Here is a tiny trained network, its code and every weight. The questions are about switching its units off for an input and a class, where a switched-off unit gives its printed mean instead of its output.

import numpy as np


def w(rows, s, z=0):
    codes = np.array(rows[::2]) - 128.0
    scale = np.full(codes.shape[1], s)
    scale[-1] = z or s
    return codes * scale


def f(y):
    return np.maximum(y, 0)


def log_softmax(a):
    a = a - a.max(-1, keepdims=True)
    return a - np.log(np.exp(a).sum(-1, keepdims=True))


def net(x, mask):
    res = np.array(x, float).reshape(1, 8) / 4 @ E
    y = f(res @ A[0][:, :-1].T + A[0][:, -1])
    res = res + np.where(mask, y, B[0][:, -1]) @ B[0][:, :-1]
    return log_softmax(res[-1] @ U[:, :-1].T + U[:, -1])


A, B = {}, {}
E = w([
[115,133,113,120,126,128,135,121,128,116,125,139],'x0',
[114,120,58,69,181,180,13,253,198,53,83,46],'x1',
[41,57,207,148,230,33,43,197,66,124,160,254],'x2',
[53,99,100,17,109,43,160,154,15,241,56,24],'x3',
[128,131,129,130,128,121,124,128,125,125,135,120],'x4',
[126,120,123,124,126,138,130,124,125,122,120,139],'x5',
[122,134,127,130,129,118,134,129,130,122,128,124],'x6',
[43,208,99,251,27,175,58,170,50,151,98,143],'x7',
],0.0068)
A[0] = w([
[114,126,82,88,170,169,71,205,141,92,121,89,16],'neuron 0',
[216,214,45,92,24,203,191,63,175,134,92,20,94],'neuron 1',
[128,119,206,172,79,77,246,1,53,217,192,208,59],'neuron 2',
[60,108,114,67,117,80,156,156,64,208,77,67,98],'neuron 3',
[216,36,158,22,228,67,186,96,199,96,154,105,50],'neuron 4',
[80,87,176,130,188,69,89,174,82,123,149,201,114],'neuron 5',
[104,124,131,135,146,126,130,133,128,137,130,143,46],'neuron 6',
[174,163,177,206,151,194,101,105,212,35,178,211,83],'neuron 7',
[77,105,171,127,176,86,72,155,122,127,140,193,111],'neuron 8',
[89,92,164,119,191,77,57,164,93,133,136,191,100],'neuron 9',
[176,47,149,38,215,100,181,88,182,123,143,117,36],'neuron 10',
[104,102,78,72,174,164,27,225,176,82,99,63,71],'neuron 11',
[86,107,118,56,112,65,144,155,62,192,66,72,66],'neuron 12',
[56,196,88,213,66,161,57,154,81,156,90,136,4],'neuron 13',
[61,159,123,204,50,149,90,162,87,131,108,129,61],'neuron 14',
[74,120,125,63,128,89,136,125,79,188,78,72,86],'neuron 15',
],0.0066,0.0031)
B[0] = w([
[131,142,147,81,106,74,105,81,167,46,57,132,197],'neuron 0',
[20,70,190,165,245,201,216,100,131,175,123,32,249],'neuron 1',
[136,168,157,22,113,31,61,59,209,2,12,100,242],'neuron 2',
[193,80,42,180,124,100,133,153,187,96,206,173,222],'neuron 3',
[133,197,177,95,57,197,88,193,18,214,158,185,233],'neuron 4',
[70,90,163,169,212,199,199,92,137,178,98,38,223],'neuron 5',
[122,131,134,127,134,133,126,123,131,126,128,116,134],'neuron 6',
[209,37,18,223,116,74,126,150,182,111,225,176,240],'neuron 7',
[73,89,152,165,175,180,201,114,133,154,126,67,206],'neuron 8',
[69,105,150,148,185,184,206,94,139,148,117,56,216],'neuron 9',
[113,212,164,112,59,183,87,192,38,191,150,198,206],'neuron 10',
[135,167,157,62,99,34,72,61,196,33,32,122,245],'neuron 11',
[191,64,52,185,126,107,118,127,168,121,202,170,215],'neuron 12',
[145,195,183,79,78,189,84,188,40,196,144,196,211],'neuron 13',
[131,181,174,104,78,150,104,185,49,198,140,182,199],'neuron 14',
[173,92,44,181,112,116,118,130,159,120,192,161,202],'neuron 15',
],0.0063,0.011)
U = w([
[20,73,165,162,202,195,226,114,138,162,124,34,117],'0',
[241,44,9,197,107,93,117,154,180,113,238,184,96],'1',
[133,249,176,101,55,177,85,201,21,188,150,190,250],'2',
[133,176,152,59,104,25,79,77,200,38,2,110,36],'3',
],0.008,0.0018)

Each question gives the input, the list of numbers given to net, and the class t.
The units are the neurons (one row each of A and B). Each row of codes is followed by its name. A weight is (code - 128) times the scale printed after its matrix; where a second scale follows, it is the last column's (A, B and U).
mask holds one flag per neuron, in row order. A switched-off neuron (its flag False) gives its mean, the last column of its row in B, instead of its output. The means were averaged over made-up inputs and are rounded, as every weight is.
A unit's drop is (log p(t) with every unit on - log p(t) with that unit switched off) / (log p(t) with every unit on - log p(t) with every unit switched off).
The circuit of an input: a set's keep is (log p(t) with only the set's units on - log p(t) with every unit switched off) / (log p(t) with every unit on - log p(t) with every unit switched off). Starting from the 12 units with the biggest drops (on a tie, the unit counted first), units are removed one at a time, each time the one whose removal leaves the highest keep (on an exact tie, the one counted first), for as long as the keep stays at least 0.8.
units of the circuit, in order: the units of the circuit, biggest drop first
most important unit: the unit with the biggest drop
k most important neurons: the k neurons with the biggest drops, biggest first
drop of u: that unit's drop, to one decimal
input [-5,2,-3,-1,-5,-3,7,-4], class 2: most important unit	neuron 4
input [3,-3,1,3,8,-7,5,3], class 1: units of the circuit, in order	[neuron 4; neuron 1]
input [5,-4,5,7,-2,0,-8,-7], class 1: 3 most important neurons	[neuron 3; neuron 12; neuron 15]
input [8,-6,-6,-3,-5,-8,7,-5], class 0: 2 most important neurons	[neuron 1; neuron 11]
input [-7,6,-8,-7,2,-2,-8,8], class 0: 2 most important neurons	[neuron 1; neuron 4]
input [6,6,8,8,-1,3,-1,5], class 0: 3 most important neurons	[neuron 5; neuron 9; neuron 8]
input [0,4,8,0,-1,-6,0,-7], class 0: 3 most important neurons	[neuron 5; neuron 9; neuron 8]
input [8,1,1,-2,6,5,7,3], class 2: 3 most important neurons	[neuron 3; neuron 12; neuron 1]
input [0,-1,-4,6,3,8,4,6], class 1: 2 most important neurons	[neuron 3; neuron 12]
input [-5,7,5,4,5,-6,0,-1], class 3: 4 most important neurons	[neuron 11; neuron 1; neuron 0; neuron 7]
input [-4,6,4,3,-8,8,-7,1], class 3: 2 most important neurons	[neuron 11; neuron 1]
input [-4,-7,-5,-6,6,5,4,-8], class 2: 2 most important neurons	[neuron 4; neuron 10]
input [1,-5,-6,1,0,1,-2,6], class 0: 3 most important neurons	[neuron 1; neuron 4; neuron 10]
input [-6,-8,-3,3,4,6,-8,6], class 3: 2 most important neurons	[neuron 2; neuron 4]
input [-6,3,3,-2,7,2,3,1], class 0: most important unit	neuron 2
input [-3,8,6,-3,-3,4,5,-2], class 3: 3 most important neurons	[neuron 11; neuron 1; neuron 0]
input [0,2,-7,8,-5,-5,2,3], class 1: 4 most important neurons	[neuron 3; neuron 12; neuron 15; neuron 5]
input [4,7,-2,2,4,6,-6,4], class 3: drop of neuron 11	0.4
input [8,-1,-6,8,7,-7,5,-4], class 1: drop of neuron 12	0.5
input [6,-6,-4,6,4,-4,-5,-8], class 2: most important unit	neuron 4
input [-8,-1,-1,7,-8,-7,7,-6], class 1: drop of neuron 15	0.1
input [8,-7,-2,-1,-3,-3,-6,1], class 3: drop of neuron 2	0.4
